Here is a tiny trained network, its code and every weight. The questions are about switching its units off for an input and a class, where a switched-off unit gives its printed mean instead of its output.

import numpy as np


def w(rows, s, z=0):
    codes = np.array(rows[::2]) - 128.0
    scale = np.full(codes.shape[1], s)
    scale[-1] = z or s
    return codes * scale


def f(y):
    return np.maximum(y, 0)


def log_softmax(a):
    a = a - a.max(-1, keepdims=True)
    return a - np.log(np.exp(a).sum(-1, keepdims=True))


def net(x, mask):
    res = np.array(x, float).reshape(1, 2) / 4 @ E
    y = f(res @ A[0][:, :-1].T + A[0][:, -1])
    res = res + np.where(mask, y, B[0][:, -1]) @ B[0][:, :-1]
    return log_softmax(res[-1] @ U[:, :-1].T + U[:, -1])


A, B = {}, {}
E = w([
[189,141,67,197,95,84,252,199,119],'x0',
[118,136,70,107,254,39,90,171,132],'x1',
],0.01)
A[0] = w([
[135,140,154,144,156,97,99,106,145,129],'neuron 0',
[141,129,110,145,99,120,182,124,134,177],'neuron 1',
[112,120,137,125,147,109,107,112,138,167],'neuron 2',
[138,129,155,119,90,176,67,107,131,175],'neuron 3',
[115,131,132,116,144,122,128,131,137,1],'neuron 4',
[115,103,133,113,138,129,140,113,116,56],'neuron 5',
[131,126,122,145,111,135,124,133,108,94],'neuron 6',
[109,131,157,106,97,176,88,111,117,146],'neuron 7',
[109,119,194,117,95,231,49,66,134,151],'neuron 8',
[131,131,153,137,7,189,161,104,128,116],'neuron 9',
[122,125,155,140,105,155,93,127,122,172],'neuron 10',
[125,129,140,131,59,178,169,114,121,160],'neuron 11',
[130,119,123,106,150,131,107,135,123,128],'neuron 12',
[107,118,115,127,154,124,98,121,111,130],'neuron 13',
[132,142,145,153,125,92,134,121,130,82],'neuron 14',
[137,126,118,125,134,120,144,101,154,96],'neuron 15',
[132,145,144,142,152,98,131,118,137,148],'neuron 16',
[143,132,135,126,94,172,143,130,110,114],'neuron 17',
[141,131,117,145,99,117,211,136,142,109],'neuron 18',
[123,115,90,118,139,126,116,123,115,90],'neuron 19',
[132,135,118,132,114,124,122,150,147,80],'neuron 20',
[120,107,149,122,66,131,143,141,153,114],'neuron 21',
[128,111,133,130,134,123,134,126,114,92],'neuron 22',
[130,106,108,104,151,159,112,137,115,163],'neuron 23',
[145,137,99,135,123,132,152,130,123,92],'neuron 24',
[128,129,126,131,132,122,150,133,125,227],'neuron 25',
[125,121,129,120,129,170,129,122,121,108],'neuron 26',
[128,112,111,137,89,125,222,157,112,136],'neuron 27',
],0.017,0.0067)
B[0] = w([
[145,170,110,175,135,144,149,110,161,153],'neuron 0',
[188,102,165,79,143,92,185,168,52,205],'neuron 1',
[196,186,165,101,97,133,110,148,117,160],'neuron 2',
[119,127,184,53,92,130,117,111,81,197],'neuron 3',
[155,147,164,122,110,49,60,155,102,130],'neuron 4',
[136,150,120,137,138,120,125,122,124,130],'neuron 5',
[142,168,149,97,100,156,127,157,116,139],'neuron 6',
[73,109,122,109,133,138,139,94,122,190],'neuron 7',
[3,76,98,95,163,163,161,52,147,251],'neuron 8',
[93,105,77,231,49,190,66,165,207,248],'neuron 9',
[165,129,211,56,89,120,108,129,90,170],'neuron 10',
[245,86,159,87,64,147,37,206,84,217],'neuron 11',
[130,165,108,171,145,137,147,116,174,150],'neuron 12',
[132,199,97,175,127,148,149,131,141,157],'neuron 13',
[145,100,152,120,119,158,134,132,106,137],'neuron 14',
[134,119,116,156,127,146,145,107,121,129],'neuron 15',
[103,98,83,168,187,110,89,120,122,148],'neuron 16',
[136,122,143,144,95,164,107,150,143,172],'neuron 17',
[84,144,107,139,80,65,196,87,133,215],'neuron 18',
[192,101,184,98,85,109,91,173,48,139],'neuron 19',
[135,127,132,97,108,136,121,134,128,134],'neuron 20',
[154,138,137,119,68,155,97,139,133,172],'neuron 21',
[117,139,108,125,131,134,134,134,127,128],'neuron 22',
[160,173,153,103,111,122,110,152,131,152],'neuron 23',
[155,112,191,86,101,116,144,140,131,159],'neuron 24',
[125,162,121,136,167,33,67,114,157,172],'neuron 25',
[122,129,98,101,187,91,91,180,106,145],'neuron 26',
[78,120,96,163,139,68,235,92,152,232],'neuron 27',
],0.042,0.019)
U = w([
[193,89,211,55,136,116,83,192,44,107],'0',
[165,91,137,204,29,96,150,216,160,107],'1',
[142,134,134,133,179,45,194,136,92,153],'2',
[117,105,148,231,101,187,146,164,55,41],'3',
[67,149,175,72,146,173,175,84,125,12],'4',
[59,52,159,112,51,202,45,153,150,124],'5',
[253,188,96,233,173,104,60,230,160,167],'6',
[146,204,154,134,165,148,94,125,149,254],'7',
],0.0071,0.0033)

Each question gives the input, the list of numbers given to net, and the class t.
The units are the neurons (one row each of A and B). Each row of codes is followed by its name. A weight is (code - 128) times the scale printed after its matrix; where a second scale follows, it is the last column's (A, B and U).
mask holds one flag per neuron, in row order. A switched-off neuron (its flag False) gives its mean, the last column of its row in B, instead of its output. The means were averaged over made-up inputs and are rounded, as every weight is.
A unit's drop is (log p(t) with every unit on - log p(t) with that unit switched off) / (log p(t) with every unit on - log p(t) with every unit switched off).
most important unit: the unit with the biggest drop
top k neurons: the k neurons with the biggest drops, biggest first
drop of u: that unit's drop, to one decimal
input [6,0], class 2: most important unit -> neuron 9
input [2,4], class 6: top 3 neurons -> (neuron 8; neuron 27; neuron 18)
input [-3,0], class 4: top 2 neurons -> (neuron 9; neuron 11)
input [0,2], class 6: top 2 neurons -> (neuron 8; neuron 27)
input [3,6], class 6: top 2 neurons -> (neuron 8; neuron 27)
input [2,-5], class 1: top 3 neurons -> (neuron 8; neuron 27; neuron 1)
input [-8,-3], class 4: top 2 neurons -> (neuron 8; neuron 11)
input [-8,6], class 4: top 3 neurons -> (neuron 8; neuron 9; neuron 11)
input [-2,0], class 4: top 2 neurons -> (neuron 9; neuron 11)
input [3,3], class 2: top 2 neurons -> (neuron 9; neuron 11)
input [3,1], class 2: drop of neuron 9 -> 0.5
input [6,1], class 2: drop of neuron 9 -> 0.1
input [-6,5], class 4: drop of neuron 11 -> 0.4
input [1,-2], class 1: top neuron -> (neuron 8)
input [1,5], class 6: drop of neuron 8 -> 0.3
